Here is a tiny trained network, its code and every weight. The questions are about switching its units off for an input and a class, where a switched-off unit gives its printed mean instead of its output.

import numpy as np


def w(rows, s, z=0):
    codes = np.array(rows[::2]) - 128.0
    scale = np.full(codes.shape[1], s)
    scale[-1] = z or s
    return codes * scale


def f(y):
    return np.maximum(y, 0)


def log_softmax(a):
    a = a - a.max(-1, keepdims=True)
    return a - np.log(np.exp(a).sum(-1, keepdims=True))


def net(x, mask):
    res = np.array(x, float).reshape(1, 2) / 4 @ E
    y = f(res @ A[0][:, :-1].T + A[0][:, -1])
    res = res + np.where(mask, y, B[0][:, -1]) @ B[0][:, :-1]
    return log_softmax(res[-1] @ U[:, :-1].T + U[:, -1])


A, B = {}, {}
E = w([
[128,29,216,174,11],'x0',
[24,37,37,221,112],'x1',
],0.012)
A[0] = w([
[123,68,77,128,121,107],'neuron 0',
[142,121,155,52,138,213],'neuron 1',
[99,192,108,86,200,208],'neuron 2',
[134,143,37,110,85,239],'neuron 3',
[137,124,73,210,107,199],'neuron 4',
[158,75,156,116,85,41],'neuron 5',
[63,133,41,47,192,227],'neuron 6',
[119,91,45,150,150,65],'neuron 7',
[110,114,188,194,123,82],'neuron 8',
[99,114,125,97,140,236],'neuron 9',
[134,92,74,153,108,56],'neuron 10',
[148,171,16,80,168,32],'neuron 11',
[63,142,141,245,157,43],'neuron 12',
[116,75,143,112,25,168],'neuron 13',
[206,162,160,133,101,206],'neuron 14',
[55,159,111,165,111,73],'neuron 15',
[186,34,173,138,84,205],'neuron 16',
[203,196,231,94,187,33],'neuron 17',
[75,116,37,157,125,108],'neuron 18',
[60,100,35,179,137,134],'neuron 19',
[54,86,57,177,67,254],'neuron 20',
[188,147,150,95,120,62],'neuron 21',
[112,159,228,67,188,237],'neuron 22',
[192,144,153,57,127,223],'neuron 23',
[123,164,89,111,184,51],'neuron 24',
[158,54,160,89,61,45],'neuron 25',
],0.011,0.0078)
B[0] = w([
[111,116,198,96,102,167],'neuron 0',
[123,64,170,149,153,189],'neuron 1',
[204,98,117,129,123,223],'neuron 2',
[163,101,143,132,180,191],'neuron 3',
[119,104,166,139,171,194],'neuron 4',
[130,251,24,40,38,155],'neuron 5',
[215,122,127,168,120,238],'neuron 6',
[109,161,187,57,62,175],'neuron 7',
[181,154,94,56,85,156],'neuron 8',
[160,41,108,207,240,176],'neuron 9',
[54,252,149,30,38,155],'neuron 10',
[162,172,61,14,49,194],'neuron 11',
[90,170,151,83,62,171],'neuron 12',
[211,141,98,139,109,198],'neuron 13',
[122,55,176,140,143,197],'neuron 14',
[119,151,186,67,46,159],'neuron 15',
[230,98,105,152,130,210],'neuron 16',
[17,170,158,91,51,216],'neuron 17',
[133,135,196,88,112,200],'neuron 18',
[82,102,192,121,120,225],'neuron 19',
[150,92,191,127,184,251],'neuron 20',
[36,141,177,91,75,164],'neuron 21',
[159,96,211,136,159,220],'neuron 22',
[123,72,186,162,131,216],'neuron 23',
[193,217,64,2,53,170],'neuron 24',
[159,182,61,29,43,169],'neuron 25',
],0.0083,0.018)
U = w([
[38,139,243,87,104,70],'0',
[217,168,62,76,84,69],'1',
[180,81,181,247,242,254],'2',
[60,136,86,167,163,93],'3',
[36,183,136,133,149,83],'4',
],0.015,0.0079)

Each question gives the input, the list of numbers given to net, and the class t.
The units are the neurons (one row each of A and B). Each row of codes is followed by its name. A weight is (code - 128) times the scale printed after its matrix; where a second scale follows, it is the last column's (A, B and U).
mask holds one flag per neuron, in row order. A switched-off neuron (its flag False) gives its mean, the last column of its row in B, instead of its output. The means were averaged over made-up inputs and are rounded, as every weight is.
A unit's drop is (log p(t) with every unit on - log p(t) with that unit switched off) / (log p(t) with every unit on - log p(t) with every unit switched off).
The circuit of an input: a set's keep is (log p(t) with only the set's units on - log p(t) with every unit switched off) / (log p(t) with every unit on - log p(t) with every unit switched off). Starting from the 12 units with the biggest drops (on a tie, the unit counted first), units are removed one at a time, each time the one whose removal leaves the highest keep (on an exact tie, the one counted first), for as long as the keep stays at least 0.8.
units of the circuit, in order: the units of the circuit, biggest drop first
k most important neurons: the k neurons with the biggest drops, biggest first
drop of u: that unit's drop, to one decimal
input [2,3], class 2: units of the circuit, in order : (neuron 17)
input [7,-6], class 1: 2 most important neurons : (neuron 16; neuron 25)
input [-6,-6], class 0: 3 most important neurons : (neuron 17; neuron 23; neuron 22)
input [8,-7], class 1: 3 most important neurons : (neuron 16; neuron 25; neuron 5)
input [-5,-5], class 0: 3 most important neurons : (neuron 17; neuron 23; neuron 16)
input [7,5], class 1: 2 most important neurons : (neuron 13; neuron 16)
input [-4,-1], class 1: 4 most important neurons : (neuron 20; neuron 11; neuron 24; neuron 4)
input [8,6], class 1: 2 most important neurons : (neuron 13; neuron 16)
input [4,-2], class 1: 2 most important neurons : (neuron 25; neuron 20)
input [-3,-1], class 2: 2 most important neurons : (neuron 25; neuron 5)
input [-6,-7], class 0: drop of neuron 17 : 2.2
input [4,-1], class 1: drop of neuron 5 : 0.1
input [-6,-8], class 0: drop of neuron 17 : 0.7
